Moves between objects:
hg τ zs
hg γ bs
hg δ hd
hg β qt
hg ξ fp
ht τ gd
ht γ gs
ht δ gf
ht β sn
ht ξ hl
sm τ ch
sm γ ng
sm δ lt
sm β jd
sm ξ sr
qs τ cd
qs γ nl
qs δ dz
qs β lz
qs ξ zb
gh τ hd
gh γ lj
gh δ hc
gh β fp
gh ξ fh
bs τ qt
bs γ jt
bs δ fp
bs β hg
bs ξ gh
mg τ fh
mg γ ds
mg δ tn
mg β nj
mg ξ nm
tq τ gl
tq γ qj
tq δ gg
tq β td
tq ξ bc
ms τ pf
ms γ rq
ms δ qb
ms β lm
ms ξ jz
tm τ bd
tm γ nh
tm δ lf
tm β fj
tm ξ rt
hh τ dl
hh γ fr
hh δ fc
hh β pg
hh ξ sj
lf τ zf
lf γ rt
lf δ zl
lf β dd
lf ξ jf
pf τ sc
pf γ lm
pf δ nl
pf β mq
pf ξ cf
nl τ lz
nl γ cf
nl δ zb
nl β qs
nl ξ bq
bq τ dz
bq γ gj
bq δ qj
bq β zb
bq ξ lq
qh τ bc
qh γ dc
qh δ gt
qh β fz
qh ξ zq
jt τ hg
jt γ zn
jt δ gh
jt β bs
jt ξ lj
zs τ lj
zs γ qt
zs δ mg
zs β hn
zs ξ ds
th τ sq
th γ dn
th δ zn
th β cz
th ξ ff
ml τ zj
ml γ rj
ml δ tg
ml β hb
ml ξ qq
zq τ pr
zq γ sl
zq δ mh
zq β gt
zq ξ sq
lz τ lb
lz γ qs
lz δ rf
lz β cd
lz ξ dz
rq τ lm
rq γ tp
rq δ jz
rq β ms
rq ξ rc
jz τ cf
jz γ rc
jz δ lb
jz β qb
jz ξ cd
fl τ bt
fl γ gd
fl δ bp
fl β fq
fl ξ ft
hb τ rr
hb γ ml
hb δ ql
hb β zj
hb ξ tg
lh τ fc
lh γ dq
lh δ zj
lh β sj
lh ξ hb
sq τ tj
sq γ cz
sq δ bs
sq β mh
sq ξ jt
gt τ dn
gt γ zq
gt δ tj
gt β pr
gt ξ mh
mh τ gm
mh γ sq
mh δ hg
mh β tj
mh ξ bs
cn τ ng
cn γ ql
cn δ pc
cn β qp
cn ξ zc
hc τ mb
hc γ fh
hc δ gs
hc β rh
hc ξ tb
hj τ hh
hj γ lc
hj δ lh
hj β fr
hj ξ dq
zj τ tt
zj γ hb
zj δ cn
zj β rr
zj ξ ql
fz τ gg
fz γ qh
fz δ pr
fz β bc
fz ξ gt
gs τ sn
gs γ tb
gs δ hl
gs β ht
gs ξ bt
hd τ mg
hd γ fp
hd δ mb
hd β ds
hd ξ rh
gg τ sl
gg γ bc
gg δ th
gg β pz
gg ξ dn
sg τ lf
sg γ qz
sg δ cg
sg β rt
sg ξ hf
fc τ rj
fc γ sj
fc δ tt
fc β fd
fc ξ rr
qp τ sm
qp γ cn
qp δ ls
qp β ng
qp ξ pc
dq τ sj
dq γ pm
dq δ hb
dq β lh
dq ξ ml
gb τ cg
gb γ zf
gb δ ms
gb β hf
gb ξ rq
mb τ tn
mb γ rh
mb δ sn
mb β nm
mb ξ ht
lq τ tq
lq γ cj
lq δ fz
lq β qj
lq ξ qh
ng τ jd
ng γ qp
ng δ sr
ng β sm
ng ξ ls
rf τ cj
rf γ dz
rf δ gl
rf β rd
rf ξ td
fh τ rh
fh γ nj
fh δ tb
fh β hc
fh ξ qd
fd τ ml
fd γ fc
fd δ hp
fd β rj
fd ξ tt
cg τ zl
cg γ hf
cg δ pf
cg β jf
cg ξ lm
fj τ dj
fj γ tm
fj δ dd
fj β bd
fj ξ lf
bp τ lc
bp γ ft
bp δ dl
bp β jl
bp ξ pg
hn τ gh
hn γ zs
hn δ nj
hn β lj
hn ξ mg
gj τ zb
gj γ lb
gj δ lq
gj β bq
gj ξ cj
nh τ fj
nh γ lt
nh δ rt
nh β tm
nh ξ sg
rj τ hb
rj γ fd
rj δ qq
rj β ml
rj ξ hp
ls τ lt
ls γ pc
ls δ dj
ls β sr
ls ξ bd
zb τ rf
zb γ bq
zb δ tq
zb β dz
zb ξ qj
jl τ hj
jl γ bp
jl δ pm
jl β lc
jl ξ dl
sr τ nh
sr γ ls
sr δ qz
sr β lt
sr ξ dj
lm τ mq
lm γ ms
lm δ cf
lm β pf
lm ξ qb
tb τ ht
tb γ qd
tb δ bt
tb β gs
tb ξ fq
hf τ jf
hf γ gb
hf δ lm
hf β cg
hf ξ ms
rt τ dd
rt γ sg
rt δ jf
rt β lf
rt ξ cg
pr τ th
pr γ gt
pr δ gm
pr β dn
pr ξ tj
ff τ jt
ff γ gm
ff δ hn
ff β zn
ff ξ zs
qt τ hn
qt γ hg
qt δ ds
qt β zs
qt ξ hd
zl τ rq
zl γ jf
zl δ sc
zl β tp
zl ξ mq
ft τ jl
ft γ bm
ft δ pg
ft β bp
ft ξ hh
qd τ gs
qd γ tn
qd δ fq
qd β tb
qd ξ fl
dd τ gb
dd γ lf
dd δ tp
dd β zf
dd ξ zl
dl τ dq
dl γ pg
dl δ rj
dl β pm
dl ξ fd
rr τ hp
rr γ zj
rr δ qp
rr β tt
rr ξ cn
qj τ td
qj γ lq
qj δ bc
qj β tq
qj ξ fz
lt τ tm
lt γ sr
lt δ sg
lt β nh
lt ξ qz
lc τ fr
lc γ jl
lc δ dq
lc β hj
lc ξ pm
jf τ tp
jf γ cg
jf δ mq
jf β zl
jf ξ pf
gm τ zn
gm γ tj
gm δ zs
gm β ff
gm ξ qt
qq τ ql
qq γ hp
qq δ jd
qq β tg
qq ξ sm
tn τ tb
tn γ nm
tn δ fl
tn β qd
tn ξ gd
sn τ fl
sn γ ht
sn δ bm
sn β gd
sn ξ gf
zf τ hf
zf γ dd
zf δ rq
zf β gb
zf ξ tp
lb τ bq
lb γ cd
lb δ cj
lb β gj
lb ξ rd
cj τ qj
cj γ rd
cj δ qh
cj β lq
cj ξ dc
gf τ ft
gf γ hl
gf δ fr
gf β bm
gf ξ hj
dn τ cz
dn γ pr
dn δ ff
dn β th
dn ξ gm
tp τ ms
tp γ zl
tp δ rc
tp β rq
tp ξ sc
zn τ bs
zn γ ff
zn δ lj
zn β jt
zn ξ hn
tj τ ff
tj γ mh
tj δ qt
tj β gm
tj ξ hg
hp τ tg
hp γ tt
hp δ sm
hp β qq
hp ξ ng
pc τ sr
pc γ zc
pc δ bd
pc β ls
pc ξ fj
sc τ jz
sc γ mq
sc δ lz
sc β rc
sc ξ qs
bd τ qz
bd γ fj
bd δ zf
bd β dj
bd ξ dd
fr τ pg
fr γ hj
fr δ sj
fr β hh
fr ξ lh
zc τ ls
zc γ ch
zc δ fj
zc β pc
zc ξ tm
ql τ qp
ql γ tg
ql δ zc
ql β cn
ql ξ ch
rc τ qb
rc γ sc
rc δ cd
rc β jz
rc ξ lz
lj τ fp
lj γ hn
lj δ fh
lj β gh
lj ξ nj
bt τ gf
bt γ fq
bt δ lc
bt β hl
bt ξ jl
pz τ zq
pz γ gg
pz δ cz
pz β sl
pz ξ th
jd τ zc
jd γ sm
jd δ nh
jd β ch
jd ξ lt
sl τ gt
sl γ pz
sl δ sq
sl β zq
sl ξ cz
qb τ nl
qb γ jz
qb δ gj
qb β cf
qb ξ lb
td τ dc
td γ tq
td δ pz
td β gl
td ξ gg
fp τ ds
fp γ gh
fp δ rh
fp β hd
fp ξ hc
nj τ hc
nj γ mg
nj δ qd
nj β fh
nj ξ tn
qz τ rt
qz γ dj
qz δ hf
qz β sg
qz ξ gb
gd τ fq
gd γ sn
gd δ ft
gd β fl
gd ξ bm
sj τ fd
sj γ lh
sj δ rr
sj β fc
sj ξ zj
cf τ qs
cf γ qb
cf δ bq
cf β nl
cf ξ gj
mq τ rc
mq γ pf
mq δ qs
mq β sc
mq ξ nl
rh τ nm
rh γ hc
rh δ ht
rh β mb
rh ξ gs
bc τ pz
bc γ fz
bc δ dn
bc β gg
bc ξ pr
hl τ bm
hl γ bt
hl δ hj
hl β gf
hl ξ lc
ds τ nj
ds γ hd
ds δ nm
ds β mg
ds ξ mb
cd τ gj
cd γ lz
cd δ rd
cd β lb
cd ξ rf
pm τ lh
pm γ dl
pm δ ml
pm β dq
pm ξ rj
gl τ qh
gl γ td
gl δ sl
gl β dc
gl ξ pz
rd τ lq
rd γ rf
rd δ dc
rd β cj
rd ξ gl
ch τ pc
ch γ jd
ch δ tm
ch β zc
ch ξ nh
dj τ sg
dj γ bd
dj δ gb
dj β qz
dj ξ zf
tg τ cn
tg γ qq
tg δ ch
tg β ql
tg ξ jd
fq τ hl
fq γ fl
fq δ jl
fq β bt
fq ξ bp
cz τ mh
cz γ th
cz δ jt
cz β sq
cz ξ zn
bm τ bp
bm γ gf
bm δ hh
bm β ft
bm ξ fr
tt τ qq
tt γ rr
tt δ ng
tt β hp
tt ξ qp
pg τ pm
pg γ hh
pg δ fd
pg β dl
pg ξ fc
dz τ rd
dz γ zb
dz δ td
dz β rf
dz ξ tq
dc τ fz
dc γ gl
dc δ zq
dc β qh
dc ξ sl
nm τ qd
nm γ mb
nm δ gd
nm β tn
nm ξ sn

The rows follow the links: the fewer symbols apart two objects are, the more alike their rows tend to be.

Each row is also shifted at random along 8 hidden directions that mean nothing.

Some objects, each with a row of numbers:
gm: [  41   -4  -13  -25   70   -4   48   54  -27  -48  -13   -3   26   31   21  -23  -18  -72  -13   -5  -42   14    0   -4   35   53  -11   36  -30  -43  -21    8  -70   13]
rd: [   3    1   14   -1   55   22   -5   44   18  -50   -1   18   29   -5   -7  -19   24  -24  -36  -13    5   -4  -13   -2   15   53    0   77  -37   16  -36  -19  -45   25]
nj: [ -60   22   23   26  -11   20   26   44   12    8   20   26  -58  -10    0    5  -41   -7  -27   15   49  -38   28   61   18    6  -18  -31  -22    1   33   -3  -57   -2]
dz: [  47   14  -24  -34   55    4   14   17   21   14  -59  -22   72    4   44  -12   10    6   12  -42  -30  -15   -5  -53  -41    1   44   54   -9   31  -31    7  -23   25]
gs: [ -48   -5   68  -14  -14  -12   34    1   39  -36   77   19 -100  -42  -28   65  -29  -63    1  -12  -44   37  -13   79   19   50  -33  -49  -40  -24  -12   -8  -24  -20]
zn: [-101  -43   -4  -22   35  -23   15   28   47  -59   -5   22  -14  -21   -1    4   16   24   -5   35   -8   17  -19   48  -34   81  -90  -26  -55  -29  -65    6  -53   28]
hh: [ -26   58   27  -23  -30   33  -13   26   10  -26    2    7   -9   54  -62   30  -66   26  -36   90   41    9  -28   74  -39  -25   30  -54  -30   20   49  -50  -15  -27]
lj: [  19   -1  -39   61   -8   17   19  -19   35   -3   26   11  -39   18  -54   29  -21  -80   -8   18   73  -10   21   59  -21   40   46   52    9  -56   44  -81  -30   -2]
rq: [ -83   11   13  -26   37   27  -62   53  -37 -112  -36   75   60   74  -40   -1   44  -44  -76   28  -27   30  -49   55   44   34   12   66  -39   27  -29  -48  -28   40]
cn: [   5   36   95  -42   -3  -32  -22   -6   80   -8   58   27 -114  -75  -22   29   -9  -20  -11 -100  -58    0   47    8   31    1  -81  -20   -6   30   24  -38   26    3]
lc: [ -18    8   32  -31  -32  -34   24   -2   47   49   15  -26  -49  -20  -11   16  -39   68   -5   -8   -1  -16   26   12  -29  -28  -60  -87    9    7   16   12   21  -20]
lh: [  57   12   35  -33  -21  -43   28  -57    4    9   24  -45  -24    5  -41   49  -39  -57    0  -48  -79   56  -21   31  -38   -5   10  -51   -6   -5   15   -8   54  -24]
cf: [  17  -39   -9   12   11  -45  -16  -41   17   16  -36   23  -18   -7   -6   29   74  -59  -26 -118  -58    5   35   22   -7   24  -22   41   37    1  -37  -10   43   56]
dl: [ -32   -2  -19  -80   11  -44   13   -4   21   10  -49  -54   62   31   31  -24  -41   97   47    3  -55    7  -48  -92  -64  -35  -41  -45  -31  -10   -5    9    3  -28]
bd: [  69  -65   -1   15    5   -3  -54   10  -97  -33  -17   54   13   56   15  -45   59   -2  -28  -19  -42    8   12  -14  111  -26  -77   10   20  -26  -12   43   27   -3]
dq: [ -66   26   19  -16  -37  -23   11  -31   12   12   36  -55   21  -13  -22   -3  -43   37   23   19    1   25  -52  -38  -37  -17   11  -35  -20   15   14   -6   32  -40]
qp: [  32   37   52   40  -66    8  -11  -29  -20   73   30  -51   -9  -33  -25  -24  -20   70  -35  -11   53  -14    2   -4  -18  -65   -2  -59    3   73   35   45   70  -33]
pf: [  90   33    1  -11   18   55  -62   -2  -21  -82   23   40  -12  -64    1  -20   32   26   49  131   31   39   -2   12   -8   28  -22  -28   -9   20   -8    8    0   17]
sj: [ -74   13  -12  -56  -20  -12  -24  -40   33  -35  -36   -3   16   46  -29   57  -31   34   41   48  -48   44  -66   19  -93  -16   16  -52  -31   -5    9  -50   14  -18]
rr: [  74  -24  -27   15    7   34  -77   25  -64  -78  -25   72   -5   63    7  -67    2   48   15   87   31  -13    9  -26   64  -35 -101  -12  -13  -54   59  -28  -35  -24]
th: [ -24   17   17   -2   10   10   35   43   40   22   10   -9  -33  -55    5   -1    0   45  -26   36   48  -24   39   48  -28   33  -39  -49   -4   25  -28   41  -25   30]
sg: [  36   10   15  -17  -31  -14  -32  -49   21   35  -21   15  -32    9  -27   70   37  -21  -17  -55  -46    8   27   48  -17  -34   44  -15   60   32    3  -18   77   24]
hd: [  95  -19  -40   19   17   26   27   35  -73   -1  -63   43  -18   78   28    3  -30  -53  -20   18   -1  -24   43   76   24  -19  -21  -41    1  -51   32   19  -64    6]
fh: [ -59    3    1   31   -9   22   31   56  -48   23  -14    4    7   27   30  -37  -45   23  -30   27   50  -41    6   19   30  -23  -10  -35  -28    4   21   40  -59  -13]
nh: [ -53   35    3  -55   -9   22  -61  -32   24  -45   15   30   -5  -36   23   44    8   14  107   56  -43   33  -43  -54  -10  -20   67   -2   12   17    7  -43   15  -13]
qz: [  20  -11  -28  -35    6   28  -70   13  -46  -26  -52   54   24   16   63  -26   34   85   62   74  -18   -9   12  -55   32  -56  -30  -30   35    5    3   27    7    7]
tn: [ -11   -4   13   18   -3   37   17   39  -18  -26   16    1    0   21  -10  -12  -44   46  -16   93   53    1  -37   54  -16    7  -29  -53  -64   -6    8   18  -58  -36]
jf: [  38   30    4   -9    2    7  -20   -1    4   17   -6  -40   64  -20  -20  -41   19   75  -23   21   35   -1  -16  -41  -39  -15   12   15    3   59  -10   11   46   10]
zq: [ 191    2  -54    6   21   12   39  -13   59   54  -35  -29   -9    7  -21   34    0   -1   -1   18   45  -23   57   45  -92   10   39   11   47  -23   11  -22    8   22]
sn: [  11  -71  -10   18   -1  -43   41  -20   25   12   49  -46   -4  -15   12  -37  -13   39   44  -14    1    3  -20  -75    8   24  -70    6  -22  -69  -15   17   -6  -48]
hb: [ -46   13   -6   -9  -23  -10  -39  -47   28  -32    9   31  -32   25  -37   44  -13  -34   35   -1  -24   19  -19    5   -9  -11   18    8    9  -26   44  -85   16  -13]
jl: [  58    3   29    0  -21  -32   36    2   22   50   39  -30  -57  -17  -11  -12  -45   28  -13  -35    9  -23   48   -8   22  -30  -57  -46   20  -17   36   13   23  -28]
hg: [-139   -1   -4   -1    2  -19   37  -10   28  -17   35    9  -49  -57   21   38   -8  -59   53    2  -16   18   -6   10   -2   56   21   -7   -8  -28  -25  -10  -34   11]
tj: [-174   40   -4  -25   22   14   24   49   39  -34    9    3   16  -28   11    9  -24    1   11   55   21   -2  -28    7  -16   49   38   11  -36    8  -31  -17  -64   22]
ng: [ 143    4   44  -14   13   -7  -29    8   23  -15   18   -3  -18  -15  -23  -45   -4   67  -24  -19    0   -7   16  -25    0  -21 -110  -14  -29   19   21    0   22  -22]
rf: [  55    1    1    5   53   27   -5   44   21  -37  -16   13   39   13  -17  -22   26   -9  -49   -3   21  -12   -6   16   -9   44   -2   74  -38   21  -29  -20  -40   28]

The symbols that take the first to the second take the third to the fourth, perhaps in another order. What is the fourth?
Answer with the object's name.
A [  50   -7    2   14   25    9   36   26   22  -25   30  -28   17   40  -34  -22  -51  -18  -21   12   31   -3  -32   -1   -7   25   -4   43  -55  -40   22  -41  -51  -46]
B [  66   21    7  -11  -13    0   23   22  -52   25  -11  -33   23   52   -5  -32  -62   32  -30   22   10   -9    5   -4   10  -58  -13  -51   -7    0   42   25    0  -36]
C [  -3  -20    7   27   -5  -52   -7  -42   61   24   18  -80   83   -4  -82  -38   47   39  -77  -79   38    8  -38  -46  -64   34   -6   99   -6   38  -38  -33   81   15]
D zb

A [ -51  -22  -25   10   23  -17   25    3   24  -37    7   39  -51   16   -6   35   -5 -111    9  -39  -26    1   19   31   28   55   -2   46    1  -70    5  -60  -55   16]
B [  28    1  -19   53  -34   23   41    8  -23   66    7  -18  -32  -29   24  -26  -36   53    7   56   91  -41   39   29  -21  -30  -21  -79    8   -5   31   57  -22  -14]
C [ -82   40   40   18  -41   -1  -29   -2    0   38   20    8  -11  -13  -33   15   27  -16  -64  -51   16  -17   19   18   42  -30   53   24   42   63    6  -14   60   23]
D jf

A [ -39  -62   -8   53  -46  -26   37  -13  -88   48   23  -28    1   28   33  -30  -11    0    1  -14    4   -7   -6  -26   70  -34  -19  -43   16  -49    1   77   14  -46]
B [  18  -24   39  -38   -8  -43   27   16    9   13    7   30  -96   -5   18   25  -18   -7   -1  -52  -68   -7   64   35   54  -17 -107  -87   18  -37   10   32   -2   -5]
C [ -28   15   38    6   20    9   40   56    3  -12   36    5  -33  -10   12  -22  -50  -23  -23  -12   12  -22   12    7   51   17  -32   -3  -42  -15   22    4  -69  -21]
D tb

A [  -1  -19  -25   61   -8   13  -36  -16  -52   -1   24    2   23  -42   21  -67   61   11   17   19   55   -2   10  -53   47    9  -11   39   27    5  -15   33   29   17]
B [ -22   16  -13   60   -2   51  -63   23  -25  -41   18   63  -12  -25   -8  -39   45  -10  -15   59   89  -25   28   15   55   18    7   55   16   13   15  -28  -16   32]
C [ -75  -26  -55   -4   38   -1    4   61   29    3  -51   15   43   20   38  -44   19   74   -6   35   50  -57   20  -39   -1   14  -34   41    3  -20  -28    1  -60   34]
D th

A [  33  -59  -44   36   -2  -44   53  -39    8   41  -18  -30  -11   13   -2    9    2  -40    7  -53   -4   -7   21   12  -35   27  -25    2   14  -62  -10    7    4    2]
B [  31  -76  -21   23    0  -33   26  -12    8   -4   35  -16  -13   19   -1  -32   -9   17   26   -8    3   -7   -5  -54   32   18  -76   11   -8  -85    3   -3  -10  -44]
C [  23   -4  -26   31    4    4  -33  -32    5   -6    3   13    3  -33   -1  -13   50  -25   17  -15   18    3   19  -27    2   20   21   60   36   -2   -2  -22   28   31]
D qh

A [ -19  -46   29   51  -47  -40   -5  -39  -40   -4   57  -24  -19    5  -48  -36    8   -2  -38  -32    7   31  -17   -1   43    5  -75  -21  -15  -22    8   20   54  -31]
B [  38   18  -18   27  -47  -19   -2  -70  -25   68   -9  -39   12   36  -16   11  -27  -47   11  -73  -13   -5    2  -42   -6  -70   78   23   51   -2   66  -34   61  -28]
C [ -35  -23  -43   48  -15  -14   57  -26  -53   43    3  -34   13    3   35   -1  -20  -71   29  -24    3    0    0  -16   16    4   60    6   24  -39    3   29  -12   -5]
D ds

A [ -24    8  -35  -39   46  -13   45   41   19   27  -62  -25   48   21   42   -1  -13    7   -3  -19  -18  -27   15  -20  -32    5   25   16    6   -3  -26   13  -41   28]
B [  46   17   -9  -34   30  -26   65    9   52   45  -24  -34  -18    8   28   20  -60  -40   22  -80  -46  -25   30  -24  -31   -4   11    9   -7  -23   21  -16  -37   -7]
C [ -71  -19   22   36  -39  -14   17    9   -2   16   58   15  -67    7  -20    2  -22  -29  -20  -18   25  -21   28   12   81   -8  -18   -6   24  -41   28  -12   -1  -28]
D rr

A [ 111  -19  -14   33   23  -17   -4  -20  -34   23   -9    7   -5  -24   22  -28   52  -69  -12  -93  -19  -10   59  -29   50    7  -13   61   47   -7   -3   18   27   33]
B [  84    0  -19   49  -11   17   -5  -20  -50   58   -8  -13    4  -45   37  -41   39    3    1  -21   37  -23   52  -23   12  -26    8   -1   49   30    2   62   38   24]
C [ -46   19  -12  -26   14   -6   64   15  -16   33  -22  -53   51   38   46    4  -72  -35   33  -34  -47   -6  -38  -57  -13  -26   86   13  -28   -7   12   13  -41  -36]
D tn

A [  13   31   58  -35    5    8  -35    7   12  -35   32    8   -7  -24   -8  -10   -8   27    6    1  -28   19  -28  -24   13  -11  -26   -5  -37   35   10   -9   15  -23]
B [   1   35   58   12  -31  -17   -1  -56   46   17   74  -44  -30 -105  -56   29   35  -22  -15  -36    7   44   -5   32  -47   42   22   -3    9   68  -34    8   87   21]
C [ 116   22    1  -38   16  -24    0  -24   18   42  -35  -54   56   -4  -12  -13   18   35  -18  -58  -29    6    9  -43  -54  -22   10   17   23   48  -12   11   65   20]
D rd

A [  95   14  -45   40    5   53  -47   -8   -1   -2  -37   31   12    9  -21   -7   36   12   -8   57   75  -25   25   32  -41   -5   30   38   27   11   23  -34    0   33]
B [  53   11  -40  -60   60  -14   60   35    0   50  -54  -26   21  -18   94  -13  -15  -14   53  -40  -53  -28   57  -68    6   -9   24    4   41  -15  -15   47  -33   26]
C [  38   -8   21   36  -21   12   47   -6  -81   -5   59    0  -45   35   -7   30  -44 -140   -4  -25  -33   27   -1   42   94   -4   67   -6   12  -48   35   12   -9  -49]
D zj

A [ -63    1   -7    2  -28    1   26  -25    3    1   30   -1  -38   18   -4   60  -40  -62   44   11  -17   14  -24   17   10   -7   73  -10   13  -41   27  -34  -12  -33]
B [-150    9   -9  -36  -17  -28  -33  -40   22  -44  -20   27    3   54  -27   63  -18  -52   36  -21  -70   33  -58   -6  -17  -10   51   20   -6  -24   25  -92   10  -10]
C [ -72  -68   -9    0   29  -12   16   23  -60  -25  -36   38   20   26   44   21   59  -66  -23  -51  -77   22  -18   34   56   39    1   14   -7  -12  -81   58  -21   35]
D bs

A [ -93   -8   -5   13  -62  -62    2  -94   30   58    9  -42   -2   11  -29   43   -9  -34   27  -95  -40   15  -26  -40  -38  -29   52   15   29   -8   23  -49   74  -19]
B [ -49   73    5   10  -38   39  -34   -6  -64   12   15   22  -11   18   21    0  -48  -60   39    7    5  -13    4  -41   73  -74  104    8   35   17   88  -38    3  -28]
C [ -97  -30  -21   -1   -7  -16  -55   14  -22    0  -52   31   62   68    2  -35   51   41  -37  -41   -7  -28   -6  -53   50  -37   -4   65   31    9   -7  -23   24   20]
D gb

A [  85  -10  -15  -29  -10    5  -58  -28   30   16  -35   22   -9  -19    8    3   40  102   38   40    5   -9   26  -17  -40  -42  -42  -44   42   13    0    5   51   12]
B [ -44   -2  -38  -15   49    9  -47   37   14  -28  -75   60   40   41   25  -13   44   -5  -17  -28   -9  -38   17  -17   11    5    0   79    3    5  -15  -43  -45   54]
C [ -67  -97    0   44  -29  -57   52  -25  -35   33  -14   -3  -40  -21   16   11   43    9  -40  -41  -23   17   13   86   -9   41 -123 -102  -12  -26  -72  107   14   26]
D bt

A [  -3   24    8  -47   36  -11  -32   24   12  -20  -41    2   59   32  -12  -13   19    9  -44  -42  -40    1   -7  -31    3   -6    6   53   -4   36  -15  -27   16   31]
B [  29   64    0    9   -4   49   -4    2   20   39  -18  -15   11  -45    5   24    0   14   -4   27   51  -18   14   30  -67  -13   88   -1    9   73    5    8    7   29]
C [-156   -1    7    2   17  -10  -56    0   29  -65   40   56  -17  -66    8  -13   66  -35   24  -24  -12   11   -5  -44   62   61  -19   78    8    3  -37  -42   -4   42]
D gl

A [ -29   12   47   60  -43   32   38   -6  -70   56   56  -42   -3  -96   30   -7   26    1  -25   19   44   16   -9   47   10    4   52  -66   -2   84  -53  137   38    4]
B [ -53   15  -18   33    1   -9   72   34  -47   76  -19  -54   60   36   10  -12  -23  -60  -71  -67   23  -28   13    3   24   -6   98   42   22   22  -14   40   -3   16]
C [   2   57   13  -38   -1   36   -3   42  -59  -32   -7    4   22   63   -2   -6  -69  -10   -7   66  -11   13  -26   11   28  -40   35  -38  -27    3   49  -14  -34  -32]
D tg

